The symbols move the items like this.
* | zu ni se
j929 | j383 j738 j455
j184 | j203 j531 j538
j364 | j122 j179 j67
j546 | j310 j538 j531
j200 | j54 j455 j738
j579 | j571 j584 j105
j310 | j704 j831 j546
j245 | j733 j537 j29
j111 | j905 j909 j57
j724 | j300 j29 j537
j385 | j455 j54 j704
j831 | j538 j310 j303
j537 | j724 j245 j203
j57 | j111 j996 j300
j417 | j84 j964 j488
j29 | j245 j724 j140
j488 | j417 j652 j571
j959 | j105 j102 j905
j179 | j381 j364 j84
j381 | j623 j67 j179
j733 | j531 j203 j245
j265 | j67 j623 j383
j163 | j584 j571 j652
j383 | j265 j566 j929
j964 | j652 j417 j122
j105 | j579 j893 j959
j140 | j29 j300 j996
j566 | j738 j383 j623
j571 | j488 j163 j579
j67 | j364 j381 j265
j84 | j179 j122 j417
j531 | j546 j184 j733
j738 | j200 j929 j566
j538 | j184 j546 j831
j455 | j929 j200 j385
j652 | j163 j488 j964
j203 | j537 j733 j184
j704 | j385 j303 j310
j893 | j102 j105 j584
j122 | j964 j84 j364
j909 | j996 j111 j304
j300 | j57 j140 j724
j102 | j304 j959 j893
j303 | j831 j704 j54
j304 | j909 j905 j102
j996 | j140 j57 j909
j623 | j566 j265 j381
j584 | j893 j579 j163
j54 | j303 j385 j200
j905 | j959 j304 j111

In the rows, 47 means zero.

The rows follow the links: the fewer symbols apart two items are, the more alike their rows tend to be.

Each row is also shifted at random along 7 hidden directions that mean nothing.

Some items, each with a row of numbers:
j566: 45	40	47	51	54	56	51	51	45	59	51	41	58	49	62	44	44	45	50	48	35	62	41	48	43	49	43	53	59	47	47	48	40	42	35	44	61	44	50	17	46	42	45	48	51	39	44	45
j184: 38	49	53	45	48	31	46	41	41	45	42	45	49	37	52	53	49	50	53	45	48	31	54	54	48	42	44	27	42	57	39	33	56	37	56	48	63	40	41	38	50	42	45	47	37	44	47	58
j909: 46	44	55	44	42	52	48	55	42	57	41	42	55	39	50	50	53	45	53	51	44	50	46	41	45	47	44	53	46	55	40	51	49	35	45	53	59	41	45	39	47	43	39	41	45	43	45	47
j364: 63	53	42	52	47	46	48	40	53	62	53	45	42	54	63	47	45	41	45	47	40	49	50	51	59	48	46	41	60	35	52	49	44	41	49	39	38	46	59	28	51	46	33	52	57	51	44	54
j163: 51	52	49	49	55	46	52	45	34	46	49	41	44	43	52	37	53	49	54	38	40	50	45	40	50	48	41	54	51	32	47	45	44	40	59	41	71	44	52	39	46	38	54	52	46	46	38	47
j831: 17	56	56	45	33	41	49	50	57	56	43	42	46	43	43	60	49	49	54	53	52	33	49	52	49	51	44	44	38	43	35	60	53	32	50	57	35	33	52	85	56	41	33	37	51	59	41	57
j29: 69	44	52	43	41	43	48	50	51	42	41	46	43	39	38	49	45	45	47	51	50	48	50	51	39	44	46	46	39	39	46	53	48	57	47	53	44	46	42	70	43	46	54	41	43	46	45	39
j310: 47	51	43	46	44	36	42	45	48	57	46	54	32	45	56	45	47	41	42	48	48	52	55	54	48	44	53	42	49	24	57	58	52	46	56	47	56	55	55	34	42	51	51	47	50	46	46	47
j122: 56	53	47	48	49	48	48	47	42	41	50	44	41	53	41	39	44	56	51	40	48	43	33	45	46	56	45	61	43	49	40	56	47	35	41	51	46	45	51	40	52	44	61	49	54	58	44	53
j893: 57	50	53	48	45	32	49	49	41	54	45	42	43	42	43	57	58	52	55	52	47	33	51	47	48	47	41	32	44	54	35	46	55	39	64	46	55	35	49	44	56	39	39	41	45	45	42	52
j303: 43	43	51	48	53	50	52	42	47	45	46	41	57	40	58	43	40	43	51	43	38	52	49	51	46	43	40	45	53	42	47	35	40	47	40	44	59	44	43	43	43	40	49	53	40	41	43	48
j111: 67	50	43	47	47	55	45	39	50	49	46	52	48	42	58	40	45	34	40	41	44	56	59	44	57	39	52	51	55	22	65	41	41	52	52	40	49	56	49	63	35	52	42	56	44	47	47	42
j105: 49	48	40	48	53	48	43	46	37	46	48	54	43	48	49	38	55	43	43	41	47	53	50	39	50	44	53	51	52	39	59	43	47	51	58	39	61	57	48	32	40	53	51	53	46	42	50	41
j304: 64	51	54	45	38	45	52	52	48	59	45	41	37	40	48	49	54	42	51	51	42	51	51	45	48	48	42	50	46	38	42	63	47	44	53	51	43	39	53	35	47	40	43	43	51	50	39	46
j571: 76	51	39	51	44	32	43	47	51	54	50	52	31	55	44	56	53	49	42	55	53	40	53	52	49	46	51	32	46	38	51	54	52	54	62	41	40	48	55	56	52	51	40	41	51	47	47	45
j84: 7	46	40	51	53	49	45	54	36	50	52	49	45	54	43	46	59	50	47	48	46	51	44	37	46	50	48	52	50	46	49	50	48	48	57	40	59	50	52	40	49	48	46	45	50	42	47	38
j200: 57	46	50	49	51	37	51	45	45	54	48	40	45	43	57	47	44	48	53	47	40	48	49	57	43	46	40	39	51	40	44	47	47	44	47	45	63	41	51	26	49	38	53	46	47	40	41	50
j538: 45	48	56	42	41	49	51	48	54	31	42	41	47	41	32	44	36	52	50	44	51	41	39	50	40	51	42	57	34	53	35	51	44	49	33	59	29	41	41	71	48	43	61	45	45	58	43	50

Start, symbols taken left to right, then the item you end at.
Answers are names.
26	43	43	50	49	54	47	55	49	47	51	46	47	56	40	48	50	51	47	51	47	54	38	42	42	52	47	56	49	47	47	55	43	51	44	46	41	47	50	56	50	48	46	42	54	48	46	38
se zu ni se zu ni zu ni -> j67
49	52	54	47	41	44	52	49	46	56	45	40	39	40	47	48	57	43	52	48	42	48	53	43	50	46	42	49	47	30	45	56	46	45	60	46	48	39	54	53	48	40	41	45	50	50	38	44
zu zu ni se zu zu zu -> j959
69	45	39	49	46	43	41	47	51	56	49	53	44	54	50	55	52	44	40	55	48	46	53	47	51	44	51	34	53	53	52	46	50	52	52	40	38	51	50	38	49	53	30	44	50	42	53	46
zu ni zu zu zu se zu -> j102
56	46	56	41	42	59	46	49	47	43	38	44	66	40	50	46	36	51	54	43	50	43	37	49	40	51	48	63	39	60	36	49	50	22	23	65	55	43	38	59	45	46	49	46	44	53	50	58
se se se zu se zu zu -> j184
57	45	47	44	42	37	43	48	52	48	43	52	38	43	44	51	45	45	44	52	53	47	53	55	41	44	51	39	42	39	50	53	51	55	49	51	45	50	45	54	44	51	52	40	44	44	48	45
se ni se se ni se -> j531
51	50	40	49	45	42	41	44	49	58	47	54	43	49	61	46	44	44	45	46	50	50	49	55	47	48	54	48	51	27	56	55	50	37	47	47	59	53	54	50	45	53	47	47	52	48	48	51
zu zu zu ni se ni -> j265
68	54	50	46	47	36	48	34	48	44	44	46	41	35	59	44	44	39	48	39	43	43	63	55	54	37	46	35	49	16	57	36	47	50	62	41	61	47	47	69	39	43	50	54	39	47	40	50
ni zu zu ni ni ni ni -> j531
70	48	44	51	56	50	51	41	41	40	51	43	52	50	52	40	43	51	50	38	42	48	41	46	49	48	43	52	52	42	48	39	41	43	45	42	58	47	49	45	48	42	54	54	47	47	43	50
zu se se se se ni ni se -> j265
52	49	49	44	45	52	43	42	41	51	41	50	55	39	61	45	47	41	47	41	46	46	53	44	53	42	51	48	50	44	52	40	50	32	46	50	63	50	44	42	40	50	40	52	42	46	51	54
ni zu ni ni zu zu -> j733
19	49	46	52	56	26	51	42	39	51	53	42	35	44	54	47	57	46	52	48	39	44	57	51	50	42	39	25	54	31	48	38	48	56	72	32	66	41	54	27	50	36	49	48	43	37	37	44
zu ni ni zu zu -> j303
64	46	46	52	51	42	51	41	48	43	52	41	46	52	45	50	47	48	46	48	41	39	49	46	55	45	38	28	51	72	40	30	43	56	50	36	31	41	45	15	54	42	38	52	44	43	47	51
zu zu ni se ni se zu -> j893
50	45	44	51	47	34	50	47	54	52	53	43	39	53	44	56	50	51	48	55	48	43	48	56	43	49	43	33	48	44	43	50	48	56	55	42	40	41	53	49	56	42	45	39	51	43	43	44
ni ni se se zu se -> j179
63	41	53	45	46	50	47	51	43	56	42	45	62	36	56	53	51	46	54	51	44	49	51	48	41	43	46	45	49	46	45	42	49	37	48	50	72	42	43	59	45	44	37	41	40	36	46	46
se se se ni se se zu -> j905
46	43	50	41	41	47	49	51	52	37	43	49	34	43	32	40	41	42	41	49	48	55	47	47	40	45	48	54	38	48	49	56	42	68	39	52	24	53	41	39	39	50	62	45	46	49	49	35
zu ni ni se ni -> j203
